Here is a tiny trained network, its code and every weight. The questions are about switching its units off for an input and a target symbol, where a switched-off unit gives its printed mean instead of its output.

import numpy as np


def w(rows, s, z=0):
    codes = np.array(rows[::2]) - 128.0
    scale = np.full(codes.shape[1], s)
    scale[-1] = z or s
    return codes * scale


def norm(h):
    return h / np.sqrt((h * h).mean(-1, keepdims=True) + 1e-5)


def f(y):
    return np.maximum(y, 0)


def softmax(a):
    e = np.exp(a - a.max(-1, keepdims=True))
    return e / e.sum(-1, keepdims=True)


def log_softmax(a):
    a = a - a.max(-1, keepdims=True)
    return a - np.log(np.exp(a).sum(-1, keepdims=True))


def net(x, mask):
    ids = ['Γαβεζηλξπτ'.index(c) for c in x.split()]
    T = len(ids)
    res = E[ids] + P[:T]
    q, k, v = (norm(res) @ M[0].T for M in (Q, K, V))
    z = softmax(np.where(np.tri(T) > 0, q @ k.T / 2**0.5, -1e9)) @ v
    res = res + np.where(mask[0], z, O[0][:, -1]) @ O[0][:, :-1]
    y = f(norm(res) @ A[0][:, :-1].T + A[0][:, -1])
    res = res + np.where(mask[1:9], y, B[0][:, -1]) @ B[0][:, :-1]
    return log_softmax(norm(res)[-1] @ U[:, :-1].T + U[:, -1])


Q, K, V, O, A, B = {}, {}, {}, {}, {}, {}
E = w([
[137,182,89,122,210,76,121,137],'Γ',
[121,183,121,75,200,108,144,130],'α',
[134,188,113,180,206,143,199,69],'β',
[135,94,231,115,254,164,102,160],'ε',
[156,151,125,95,121,85,116,132],'ζ',
[127,171,147,46,127,39,104,184],'η',
[130,172,99,184,115,37,122,81],'λ',
[124,160,149,83,209,74,117,155],'ξ',
[174,122,151,179,182,135,129,117],'π',
[213,186,191,214,113,82,82,123],'τ',
],0.013)
P = w([
[117,102,40,132,114,180,100,120],'0',
[5,171,173,157,125,128,205,204],'1',
[133,119,144,183,213,112,59,249],'2',
[206,122,94,100,130,89,88,88],'3',
[68,213,182,123,117,58,165,150],'4',
[187,152,115,196,186,157,126,245],'5',
[223,69,106,100,110,67,143,96],'6',
[72,192,180,117,105,55,188,147],'7',
],0.015)
Q[0] = w([
[167,86,56,109,68,228,101,151],'head 1',
[98,86,182,66,122,40,162,12],'head 1',
],0.012)
K[0] = w([
[68,251,161,153,114,219,58,175],'head 1',
[212,160,187,124,105,111,186,145],'head 1',
],0.011)
V[0] = w([
[88,164,90,88,108,137,187,43],'head 1',
[172,157,71,227,4,106,133,97],'head 1',
],0.011)
O[0] = w([
[154,165,202,54,199,41,118,52,230],'head 1',
[154,200,127,148,149,119,6,124,251],'head 1',
],0.015,0.0012)
A[0] = w([
[102,135,207,102,124,70,180,60,2],'neuron 1',
[164,145,168,157,188,121,166,166,65],'neuron 2',
[114,179,151,171,124,103,124,120,141],'neuron 3',
[126,103,133,153,147,186,99,1,59],'neuron 4',
[60,159,156,169,100,145,146,226,87],'neuron 5',
[55,164,138,135,127,151,65,154,85],'neuron 6',
[100,162,158,103,135,87,148,216,73],'neuron 7',
[106,138,193,126,112,89,170,114,115],'neuron 8',
],0.019,0.01)
B[0] = w([
[249,77,91,126,113,174,93,127,233],'neuron 1',
[105,115,105,137,58,109,114,123,209],'neuron 2',
[77,94,160,98,116,193,139,118,254],'neuron 3',
[104,78,112,208,83,69,202,119,137],'neuron 4',
[141,116,94,65,206,70,79,63,211],'neuron 5',
[173,99,78,129,75,138,199,178,224],'neuron 6',
[96,125,161,183,101,177,146,85,254],'neuron 7',
[120,190,107,158,148,55,151,170,232],'neuron 8',
],0.018,0.0092)
U = w([
[118,19,140,67,154,184,131,71,104],'Γ',
[138,158,163,135,114,194,98,173,161],'α',
[87,146,161,115,155,87,86,68,187],'β',
[205,147,189,55,184,182,145,122,244],'ε',
[167,149,118,231,107,109,191,154,48],'ζ',
[129,87,129,169,111,129,124,2,1],'η',
[135,109,46,81,75,146,106,137,35],'λ',
[101,181,74,146,207,84,138,149,224],'ξ',
[83,107,169,109,28,132,176,96,114],'π',
[73,133,136,100,142,53,171,188,236],'τ',
],0.013,0.0053)

Each question gives the input, a string of symbols that net reads in full, and the target symbol t.
The units are the heads (2 rows each of Q, K, V and O) and the neurons (one row each of A and B). Each row of codes is followed by its name. A weight is (code - 128) times the scale printed after its matrix; where a second scale follows, it is the last column's (O, A, B and U).
mask holds one flag per unit, heads first, then neurons. A switched-off unit (its flag False) gives its mean, the last column of its rows in O or B, instead of its output. The means were averaged over made-up inputs and are rounded, as every weight is.
A unit's drop is (log p(t) with every unit on - log p(t) with that unit switched off) / (log p(t) with every unit on - log p(t) with every unit switched off).
The circuit of an input: a set's keep is (log p(t) with only the set's units on - log p(t) with every unit switched off) / (log p(t) with every unit on - log p(t) with every unit switched off). Starting from all 9 units, units are removed one at a time, each time the one whose removal leaves the highest keep (on an exact tie, the one counted first), for as long as the keep stays at least 0.8.
units of the circuit, in order: the units of the circuit, biggest drop first
most important unit: the unit with the biggest drop
k most important neurons: the k neurons with the biggest drops, biggest first
input τ α π π π π τ π, target λ: units of the circuit, in order : [neuron 6; head 1; neuron 5]
input β ζ π λ ζ ζ, target β: units of the circuit, in order : [head 1; neuron 6]
input ζ α α π ζ α, target α: units of the circuit, in order : [head 1; neuron 5; neuron 8; neuron 1]
input α τ ζ, target ζ: units of the circuit, in order : [head 1; neuron 5; neuron 7; neuron 3]
input π ζ ξ α, target ε: units of the circuit, in order : [neuron 2]
input ζ λ ζ ξ, target τ: 2 most important neurons : [neuron 1; neuron 7]
input ξ τ ξ τ π Γ, target τ: 2 most important neurons : [neuron 1; neuron 3]
input τ τ Γ ζ ζ ζ λ, target β: units of the circuit, in order : [head 1; neuron 1]
input ζ τ ζ π Γ λ, target α: 3 most important neurons : [neuron 5; neuron 3; neuron 8]
input ζ ζ π, target α: 3 most important neurons : [neuron 5; neuron 8; neuron 1]
input α α ζ λ ζ, target α: units of the circuit, in order : [head 1; neuron 5]
input ζ ζ λ, target α: units of the circuit, in order : [head 1; neuron 5; neuron 3]
input τ π τ ζ ζ ζ τ α, target λ: units of the circuit, in order : [head 1; neuron 6; neuron 5]
input π λ ζ α ζ, target ζ: most important unit : neuron 8
input η ζ Γ β ζ ζ τ ζ, target λ: units of the circuit, in order : [head 1; neuron 6; neuron 5]
input β ε ξ α π α ξ α, target ξ: 3 most important neurons : [neuron 8; neuron 5; neuron 3]
input ζ ζ α, target α: 2 most important neurons : [neuron 8; neuron 5]
input Γ α β α α, target ζ: units of the circuit, in order : [neuron 8; neuron 1; neuron 7]
input π ζ α, target λ: 3 most important neurons : [neuron 6; neuron 8; neuron 5]
input α α ζ Γ, target ξ: units of the circuit, in order : [neuron 1]
input β η τ τ, target α: 2 most important neurons : [neuron 5; neuron 1]
input λ π ζ, target ε: units of the circuit, in order : [head 1; neuron 8]
input τ ζ Γ Γ, target ξ: 3 most important neurons : [neuron 3; neuron 1; neuron 7]
input λ τ α λ α λ π ε, target Γ: 2 most important neurons : [neuron 5; neuron 6]
input α τ ζ ζ ε, target π: 2 most important neurons : [neuron 6; neuron 7]
input π β ζ β π, target ε: 2 most important neurons : [neuron 1; neuron 3]
input λ α ζ α ε, target ζ: most important unit : neuron 8
input ζ ζ ζ ζ λ, target π: 2 most important neurons : [neuron 3; neuron 6]
input τ τ π, target ξ: 2 most important neurons : [neuron 5; neuron 1]
input ζ ζ ζ, target α: 4 most important neurons : [neuron 5; neuron 8; neuron 1; neuron 6]
